Questions about the table below. Indices start at 1.
1) What is the entry directly above 132?
2) What is the entry in row 1 and column 1?
3) What is the entry just left of the largest entry?
4) What is the bottom-right entry?
5) What is the bottom entry of the column that holds the largest entry?
6) What is the entry directly above the centre entry?
7) What is the entry just right of the centre entry?
8) What is the entry at row 1, column 3?
[[113 112 114 114 112 111 114 143 148 113 143 146 114 109 147]
 [110 140 109 109 110 140 109 110 113 109 110 111 109 140 111]
 [115 146 114 113 115 145 113 147 130 114 146 137 113 146 134]
 [114 145 113 112 114 145 113 147 134 113 146 140 113 145 137]
 [146 114 147 147 145 114 147 145 148 147 146 148 147 114 148]
 [143 144 142 142 144 145 142 114 108 142 113 110 142 147 109]
 [112 144 112 111 112 143 111 146 139 111 145 142 111 143 141]
 [146 150 144 144 146 150 144 148 127 144 146 136 144 152 132]
 [147 148 146 145 147 148 145 128 112 146 126 116 145 150 114]
 [144 144 142 142 144 145 143 114 108 143 114 110 143 147 109]
 [147 116 147 147 146 116 147 146 142 147 146 144 147 116 144]]
1) 141
2) 113
3) 144
4) 144
5) 116
6) 145
7) 108
8) 114

Questions about the matrix below.
1) Read off the last entry of the smallest entry's row.
2) Read off the entry just left of the smallest entry.
3) Read off the 5th entry in reading order.
4) Read off the entry in the top-right corner.
5) Read off the largest entry in the first column.
6) Read off the entry in the bottom-right corner.
7) Read off the centre entry.
8) Read off the largest entry in the last row.
133	128	128	132	128	125	130	129	129	128	126	131	123
142	128	137	134	132	129	127	117	108	110	127	123	99
125	126	142	132	127	126	146	135	130	137	148	129	123
136	118	120	131	129	123	125	121	121	127	119	108	134
152	133	131	145	121	151	108	139	145	139	128	138	121
130	128	106	127	134	121	126	133	131	126	124	134	133
136	147	100	134	144	132	127	152	118	123	129	153	126
134	128	130	131	126	130	128	129	131	133	126	125	135
135	129	127	130	126	132	126	126	131	133	124	124	139
131	127	127	131	130	122	133	129	126	126	126	130	124
133	133	121	130	137	127	127	131	125	113	128	144	106
133	128	117	129	134	124	126	129	126	123	125	132	123
126	126	125	128	132	114	139	127	121	123	125	129	125
1) 99
2) 123
3) 128
4) 123
5) 152
6) 125
7) 127
8) 139

Questions about the grid below. Rows and columns are numbered from 1.
1) Which number is the entry in row 2 and column 1?
2) Which number is the entry in row 3 and column 1?
3) Which number is the entry directly above the smallest entry?
4) Which number is the entry directly below 130?
5) Which number is the top entry of the column that holds the largest entry?
6) Which number is the entry in the bottom-right corner?
[[146 142 140 144]
 [140 144 146 139]
 [146 151 147 143]
 [146 138 129 123]
 [131 129 132 139]
 [132 140 146 150]
 [150 147 142 141]
 [129 132 140 146]
 [128 130 129 132]
 [122 118 117 115]
 [142 140 143 146]
 [143 146 139 129]
 [139 147 150 147]
 [129 121 119 117]
 [138 128 122 118]]
1) 140
2) 146
3) 132
4) 118
5) 142
6) 118

Questions about the table below. Rows and columns are numbered from 1.
1) What is the bottom entry of the column that holds the largest entry?
2) What is the entry in the top-left corner?
3) What is the entry at row 3, column 1?
4) What is the entry at row 2, column 1?
5) What is the entry just right of the smallest entry?
6) What is the entry in row 1 and column 2?
7) What is the maximum?
8) What is the smallest entry?
146	128	123	121	134	133	132	129	130	138
146	129	138	106	119	127	129	147	134	131
146	129	123	120	136	133	132	128	130	139
141	128	119	129	140	126	131	124	128	135
155	134	115	116	153	119	133	128	131	136
148	129	122	121	137	134	133	126	130	139
137	130	122	128	140	126	132	123	128	135
138	128	136	117	123	132	129	135	132	131
135	130	121	129	139	129	133	121	129	132
138	129	136	116	119	131	129	137	133	129
149	127	122	122	136	134	132	127	130	140
1) 149
2) 146
3) 146
4) 146
5) 119
6) 128
7) 155
8) 106

X =
array([[124, 122, 117, 134, 152, 115],
       [132, 135, 139, 122, 104, 141],
       [149, 133, 137, 110, 130, 145],
       [140, 145, 148, 112, 118, 148],
       [140, 146, 149, 112, 116, 149],
       [107, 122, 119, 146, 124, 110],
       [124, 121, 117, 134, 152, 115],
       [141, 146, 150, 111, 114, 150],
       [117, 134, 129, 134, 140, 120],
       [120, 126, 121, 135, 150, 115],
       [123, 122, 117, 134, 152, 115],
       [107, 123, 119, 146, 127, 110]])
Rows and columns are numbered from 1.
The top-right entry: 115
The entry in row 3 and column 2?
A: 133
The entry at row 1, column 2 -> 122
The entry directly below the smallest entry?
A: 130
The entry at row 3, column 1: 149
The entry in the bottom-left corner: 107
The entry in the top-left corner?
A: 124
The entry in row 2 and column 1 is 132
The entry in row 1 and column 3?
A: 117
The entry in the bottom-right corner?
A: 110
The minimum -> 104
The entry directly above the smallest entry?
A: 152
The entry at row 2, column 3: 139
The entry just right of 129: 134
The entry just left of the smallest entry?
A: 122
The entry in row 2 and column 2 -> 135
